[[121 132 111  99 134 119 109]
 [126 126 127 139 131 126 132]
 [126 127 127 130 129 128 129]]	132

[[150 135 124 153]
 [135 142 137 122]
 [134 129 135 139]]	122

[[127 131 119 109 139]
 [128 119 130 100 114]
 [128 145 130 111 133]]	114

[[112 152 138 108 145]
 [136 150 117 127 123]
 [143 156 119 129 122]]	123

[[130 132 122 122 150]
 [139 135 125 124 124]
 [151 130 121 130 113]]	124

[[112 136 132 149]
 [119 134 122 143]
 [121 131 128 139]]	143

[[123 141 132 117 118 119 137]
 [122 146 133 120 122 124 139]
 [151 119 132 137 120 120 137]]	139

[[115 132 110 143 136 110 118]
 [108 131 148 109 149 120 127]
 [133 109 111 142 134 115 107]]	127

[[140 122 139 114]
 [124 105 119 136]
 [127 130 124 131]]	136

[[128 127 128 128]
 [124 129 107 125]
 [127 126 124 128]]	125
---
[[136 136 128 124]
 [106 122 123 132]] => 136

[[131 135 124 149 137 132 115]
 [151 126 152 136 143 155 143]] => 131

[[141 103 139 111 120 145]
 [127 116 122 118 128 132]] => 141

[[151 146 152 150]
 [106 108 106 105]] => 151

[[128 128 129 129 129]
 [128 127 150 127 130]] => 128

[[129 133 139 132 133 132 138]
 [156 135 100 139 135 138 106]] => 129
---
[[150 107 139 129]
 [110 145 119 128]]
119

[[104 116 134 113 115 128]
 [150 124 132 126 120 104]]
132

[[121 113 108 114]
 [136 100 102 103]]
102

[[120 148 152 128 113 152]
 [141 105  99 129 147  99]]
99

[[121 149  99 124 142]
 [130 147 102 131 134]]
102

[[123 122 107 139 144 123]
 [116 125 109 146 127 128]]
109
---
[[121 116 125 145 143 116]
 [117 114 124 144 135 115]
 [126 121 128 143 152 116]] => 114

[[134 136 117 148 144]
 [131 130 120 146 147]
 [136 138 116 150 141]] => 130

[[146 124 128 123 138 123 146]
 [133 116 101 147 138 130 117]
 [138 132 115 125 122 138 148]] => 116

[[134 130 129 129 127 123 128]
 [127 131 121 124 130 131 158]
 [121 132 142 143 129 131 122]] => 131

[[152 143 117 118 115]
 [122 101 126 144 128]
 [108 153 134 106 148]] => 101

[[136 123 124 136 136 133 123]
 [131 124 123 140 138 135 122]
 [124 103 133 147 128 118 129]] => 124

[[133 144 133 116]
 [127 129 125 133]
 [122 118 130 149]] => 129

[[118 115 133 113 157  98]
 [144 115 120 127 135  98]
 [110 121 107 130 139 101]] => 115

[[149 144 126 117 119 133 104]
 [147 142 125 121 120 133 107]
 [113 117 136 134 133 122 146]] => 142

[[147 114 127 124]
 [122 128 122 125]
 [102 134 122 139]] => 128
---
139	132	119	112	101	126 result: 101
135	104	103	115	130 result: 115
110	125	150	158 result: 150
122	103	143	142	127 result: 142
127	146	148	133	127	153	106 result: 153
129	115	143	117	101 result: 117
155	131	124	147	137	131 result: 137
---
[[124 131 107 137]
 [137 144 145 112]
 [118 117 109 139]]	131

[[109 134 132 122 115]
 [121 107 124 125 123]
 [132 139 127 129 135]]	132

[[121 136 112 106 125 143 118]
 [114 128 147 136 133 122 135]
 [117 136 151 128 128 121 133]]	125

[[140 138 132 135 143]
 [156 124 140 138 140]
 [157 122 137 139 137]]	132

[[146 149 151 146 127 117 135]
 [123 141 141 119 115 130 136]
 [122 147 146 120 120 150 150]]	127

[[106 114 146 132 117]
 [137 131 129 118 129]
 [141 114 108  98 150]]	146

[[155 149 147 112 112 144]
 [117 130 139 104 151 136]
 [106 108 107 145 140 108]]	112

[[115 136 129 118 133]
 [142 152 121 137 132]
 [129 128 109 124 143]]	129
---
[120 103 135 119 131 124 110] -> 124
[148 116 119 100] -> 116
[101  98 140 141 139 156] -> 140
[116 120 152 116 149 124 114] -> 124
[103  98  99 129] -> 99
[102 148 133 115] -> 115
[124 111 126 107 108 145] -> 124
---
[[139 142 141 132 117 120]
 [124 139 139 157 152 142]
 [135 144 147 130 113 121]] | 113

[[137 120 127 144 119]
 [128 116 157 132 117]
 [127 126 136 127 126]] | 127

[[102 152 123 147 135]
 [104 149 124 142 144]
 [115 133 125 128 128]] | 128

[[154 147 153 132]
 [109 119 130 128]
 [136 127 120 140]] | 120

[[121 134 139 127 137]
 [121 128 125 126 125]
 [138 137 157 144 121]] | 144

[[126 123 109 102]
 [120 122 120 116]
 [147 144 115 146]] | 115
---
[[110 125 114 113 133 114]
 [109 119 109  99 137 123]] | 125

[126 129 125 117 127 151] | 129

[154 135 141 141 143] | 135

[[127 129 126 131 129 130]
 [144 119 153 100 144 112]
 [136 135 127 133 115 127]] | 129

[[111 138 116 137]
 [102 134 106 137]] | 138

[[110 123 157 134]
 [142 117 150 117]
 [116 136 126 135]] | 123

[[141 116 142 143 138 117]
 [118 138 110 110 120 125]
 [138 137 127 129 140 100]] | 116

[[137 145 144 128 142 128]
 [140 131 136 153 131 153]
 [141 156 151 113 144 113]] | 145

[143 145 141 155] | 145
---
131,128,128,132,136,149,144: 128
146,111,117,99: 117
137,158,130,154,117,136,143: 130
120,137,150,140,121: 150
118,128,106,116,135: 106
108,112,155,137: 155
129,143,133,104,128: 133
---
Input: [129 152 123 155 105 125]
Output: 105

Input:
[[105 132 110 139 132 139]
 [131 118 139 117 122 112]
 [118 116 132 135 131 127]]
Output: 131

Input: [139 135 156 129]
Output: 156

Input:
[[148 113 108 129 144]
 [145 129 102 147 133]
 [112 137 147 126 116]]
Output: 126

Input: [118 123 149 109 109 125]
Output: 109

Input: [155 142 135 135]
Output: 135

Input:
[[127 135 140 132 125 119]
 [127 126 112 120 125 143]
 [127 150 131 129 125 126]]
Output: 125
---
Q:
[[137 129 117 108 129]
 [104 113 123 134 117]
 [134 125 111 101 125]]
A: 123

Q:
[[148 120 118 149]
 [117 125 101 101]]
A: 120

Q:
[[107 132 152 111 109 135 131]
 [118 147 117 117 150 140 140]
 [141 114 110 113 114 116 138]]
A: 150

Q:
[[139 127 147 132 126 133]
 [146 101 117 127 120 138]
 [103 125 121 132 125 120]]
A: 127

Q:
[[144 117 112 103 115 122 112]
 [142 133 116 110 117 125 115]
 [115 131 133 138 124 123 121]]
A: 117

Q:
[[111 116 120 133 106]
 [129 125 115 110 118]]
A: 120

Q:
[[105 130 122 111 102]
 [137 119 120 132 136]
 [141 114 121 129 137]]
A: 120

Q:
[[147 144 140 135 129 137]
 [128 131 130 127 151 130]
 [128 130 130 127 150 130]]
A: 127

Q:
[[151 129 137 126 119 142 115]
 [119 128 135 138 149 136 117]]
A: 119
---
[122 133 146 127 102] → 102

[[111 141 147 117 123]
 [107 101 103 105 155]
 [109 135 151 112 131]] → 131

[[135 148 155 134 107 117]
 [109 122 105 127 147 127]] → 127

[107 105 130 154 155] → 155

[139 143 125 135 152] → 152

[[137 140 125 135 141 126]
 [108 109 125 126 107 113]] → 113

[140 102 110 128] → 128

[113 150 129 100] → 100

[[143 142 130 121 125 125 140]
 [122 129 151 156 105 105 135]] → 135
